Here is a tiny trained network, its code and every weight. The questions are about switching its units off for an input and a class, where a switched-off unit gives its printed mean instead of its output.

import numpy as np


def w(rows, s, z=0):
    codes = np.array(rows[::2]) - 128.0
    scale = np.full(codes.shape[1], s)
    scale[-1] = z or s
    return codes * scale


def norm(h):
    return h / np.sqrt((h * h).mean(-1, keepdims=True) + 1e-5)


def f(y):
    return np.maximum(y, 0)


def log_softmax(a):
    a = a - a.max(-1, keepdims=True)
    return a - np.log(np.exp(a).sum(-1, keepdims=True))


def net(x, mask):
    res = np.array(x, float).reshape(1, 2) / 4 @ E
    u = 0
    for l in range(2):
        y = f(norm(res) @ A[l][:, :-1].T + A[l][:, -1])
        res = res + np.where(mask[u : u + 11], y, B[l][:, -1]) @ B[l][:, :-1]
        u += 11
    return log_softmax(norm(res)[-1] @ U[:, :-1].T + U[:, -1])


A, B = {}, {}
E = w([
[199,199,205,177,122,6],'x0',
[82,92,115,254,27,42],'x1',
],0.00094)
A[0] = w([
[118,120,81,198,139,183,87],'0.n1',
[150,142,107,154,114,166,97],'0.n2',
[87,108,97,105,180,136,103],'0.n3',
[143,160,106,152,95,81,180],'0.n4',
[92,129,81,175,144,136,55],'0.n5',
[251,239,204,80,228,99,193],'0.n6',
[200,199,254,49,102,45,231],'0.n7',
[171,183,159,75,79,48,251],'0.n8',
[106,147,93,176,112,142,119],'0.n9',
[119,137,136,177,79,115,28],'0.n10',
[143,152,127,202,69,41,93],'0.n11',
],0.0053,0.0026)
B[0] = w([
[79,101,109,97,125,84,155],'0.n1',
[94,115,144,88,111,126,131],'0.n2',
[115,53,139,151,111,87,157],'0.n3',
[160,195,77,146,33,103,185],'0.n4',
[162,126,147,146,200,133,144],'0.n5',
[191,201,124,240,192,211,254],'0.n6',
[182,227,118,225,214,216,249],'0.n7',
[195,200,134,150,243,200,217],'0.n8',
[190,129,169,120,104,133,155],'0.n9',
[173,205,115,184,42,97,156],'0.n10',
[77,3,147,54,162,145,220],'0.n11',
],0.0044,0.0064)
A[1] = w([
[47,96,67,126,135,99,4],'1.n1',
[214,187,140,206,129,140,230],'1.n2',
[47,86,63,142,196,103,110],'1.n3',
[235,216,243,177,163,211,158],'1.n4',
[168,147,76,85,85,155,241],'1.n5',
[133,192,3,111,53,68,218],'1.n6',
[58,89,101,78,5,136,206],'1.n7',
[160,155,156,130,248,143,182],'1.n8',
[201,177,163,96,196,137,144],'1.n9',
[94,68,96,132,159,185,144],'1.n10',
[69,92,161,34,48,111,150],'1.n11',
],0.0043,0.002)
B[1] = w([
[187,108,216,68,171,198,145],'1.n1',
[200,82,188,91,179,213,223],'1.n2',
[200,37,179,77,126,107,154],'1.n3',
[220,244,189,136,227,155,255],'1.n4',
[118,176,125,199,148,69,157],'1.n5',
[164,227,163,230,114,44,140],'1.n6',
[75,220,77,171,160,134,186],'1.n7',
[155,122,155,201,62,72,207],'1.n8',
[147,161,180,253,90,160,185],'1.n9',
[125,115,131,88,114,87,165],'1.n10',
[92,137,34,142,135,219,171],'1.n11',
],0.0044,0.0073)
U = w([
[58,254,60,218,164,176,254],'0',
[34,50,59,24,224,241,254],'1',
[92,172,199,19,25,47,2],'2',
[88,157,193,46,38,46,2],'3',
[31,132,230,66,97,29,2],'4',
[40,150,227,58,19,57,2],'5',
[252,233,245,209,246,231,252],'6',
[167,29,240,81,86,50,48],'7',
],0.0054,0.0035)

Each question gives the input, the list of numbers given to net, and the class t.
The units are the neurons (one row each of A and B). Each row of codes is followed by its name. A weight is (code - 128) times the scale printed after its matrix; where a second scale follows, it is the last column's (A, B and U).
mask holds one flag per neuron, layer by layer. A switched-off neuron (its flag False) gives its mean, the last column of its row in B, instead of its output. The means were averaged over made-up inputs and are rounded, as every weight is.
A unit's drop is (log p(t) with every unit on - log p(t) with that unit switched off) / (log p(t) with every unit on - log p(t) with every unit switched off).
k most important neurons: the k neurons with the biggest drops, biggest first
top k neurons in layer l: the k neurons of layer l with the biggest drops, biggest first
drop of u: that unit's drop, to one decimal
input [-3,-2], class 1: 4 most important neurons	(0.n8, 0.n7, 0.n6, 0.n4)
input [-2,3], class 0: 2 most important neurons	(0.n6, 0.n7)
input [-8,3], class 1: 4 most important neurons	(0.n7, 0.n6, 0.n4, 0.n8)
input [-1,4], class 0: top 4 neurons in layer 0	(0.n6, 0.n7, 0.n8, 0.n10)
input [-3,4], class 0: 3 most important neurons	(0.n6, 0.n7, 0.n8)
input [-5,-4], class 1: 3 most important neurons	(0.n8, 0.n7, 0.n6)
input [-3,3], class 0: top 2 neurons in layer 1	(1.n4, 1.n2)
input [-6,5], class 1: top 2 neurons in layer 0	(0.n8, 0.n7)
input [-6,7], class 0: most important neuron	(0.n8)
input [-5,-1], class 1: 3 most important neurons	(0.n7, 0.n6, 0.n8)
input [-8,7], class 0: top 4 neurons in layer 1	(1.n7, 1.n2, 1.n4, 1.n6)
input [-5,-5], class 7: top 3 neurons in layer 0	(0.n7, 0.n6, 0.n8)
input [-4,4], class 0: top 2 neurons in layer 1	(1.n4, 1.n2)
input [-1,6], class 0: 2 most important neurons	(0.n6, 0.n7)
input [-5,7], class 0: drop of 0.n8	1.8
input [-4,2], class 1: drop of 0.n5	0.1
input [-6,-6], class 7: drop of 0.n11	0.4
